Below are the code and all the weights of a small trained network. Each question names an input and a class and asks about switching units off, where a switched-off unit gives its printed mean instead of its output.

import numpy as np


def w(rows, s, z=0):
    codes = np.array(rows[::2]) - 128.0
    scale = np.full(codes.shape[1], s)
    scale[-1] = z or s
    return codes * scale


def f(y):
    return np.maximum(y, 0)


def log_softmax(a):
    a = a - a.max(-1, keepdims=True)
    return a - np.log(np.exp(a).sum(-1, keepdims=True))


def net(x, mask):
    res = np.array(x, float).reshape(1, 2) / 4 @ E
    y = f(res @ A[0][:, :-1].T + A[0][:, -1])
    res = res + np.where(mask, y, B[0][:, -1]) @ B[0][:, :-1]
    return log_softmax(res[-1] @ U[:, :-1].T + U[:, -1])


A, B = {}, {}
E = w([
[125,77,245,85],'x0',
[56,179,150,206],'x1',
],0.012)
A[0] = w([
[65,133,128,211,96],'n1',
[158,208,92,153,95],'n2',
[77,147,67,143,81],'n3',
[24,205,152,140,82],'n4',
[83,167,122,152,1],'n5',
[113,115,50,166,106],'n6',
[134,170,81,165,59],'n7',
[197,70,72,71,62],'n8',
[141,147,252,155,36],'n9',
],0.013,0.0052)
B[0] = w([
[245,231,47,121,245],'n1',
[111,35,216,159,217],'n2',
[31,97,198,92,212],'n3',
[237,174,2,71,254],'n4',
[150,57,63,3,176],'n5',
[50,103,228,112,222],'n6',
[49,55,188,123,207],'n7',
[189,174,61,40,224],'n8',
[55,15,148,47,224],'n9',
],0.0084,0.0092)
U = w([
[180,208,51,127,139],'0',
[2,69,190,140,2],'1',
[140,222,173,164,158],'2',
],0.0088,0.0056)

Each question gives the input, the list of numbers given to net, and the class t.
The units are the neurons (one row each of A and B). Each row of codes is followed by its name. A weight is (code - 128) times the scale printed after its matrix; where a second scale follows, it is the last column's (A, B and U).
mask holds one flag per neuron, in row order. A switched-off neuron (its flag False) gives its mean, the last column of its row in B, instead of its output. The means were averaged over made-up inputs and are rounded, as every weight is.
A unit's drop is (log p(t) with every unit on - log p(t) with that unit switched off) / (log p(t) with every unit on - log p(t) with every unit switched off).
The circuit of an input: a set's keep is (log p(t) with only the set's units on - log p(t) with every unit switched off) / (log p(t) with every unit on - log p(t) with every unit switched off). Starting from all 9 units, units are removed one at a time, each time the one whose removal leaves the highest keep (on an exact tie, the one counted first), for as long as the keep stays at least 0.8.
units of the circuit, in order: the units of the circuit, biggest drop first
top k neurons: the k neurons with the biggest drops, biggest first
drop of u: that unit's drop, to one decimal
input [6,-6], class 0: units of the circuit, in order	(n8)
input [-1,-1], class 2: units of the circuit, in order	(n4 n9)
input [5,5], class 0: top 2 neurons	(n4 n6)
input [-1,1], class 2: top 3 neurons	(n4 n9 n8)
input [-1,0], class 2: top 3 neurons	(n9 n4 n7)
input [8,-8], class 0: top 2 neurons	(n8 n6)
input [6,6], class 0: drop of n2	0.2
input [-4,3], class 1: drop of n3	0.4
input [-7,-1], class 1: drop of n1	0.0
input [-7,-5], class 1: drop of n1	0.1
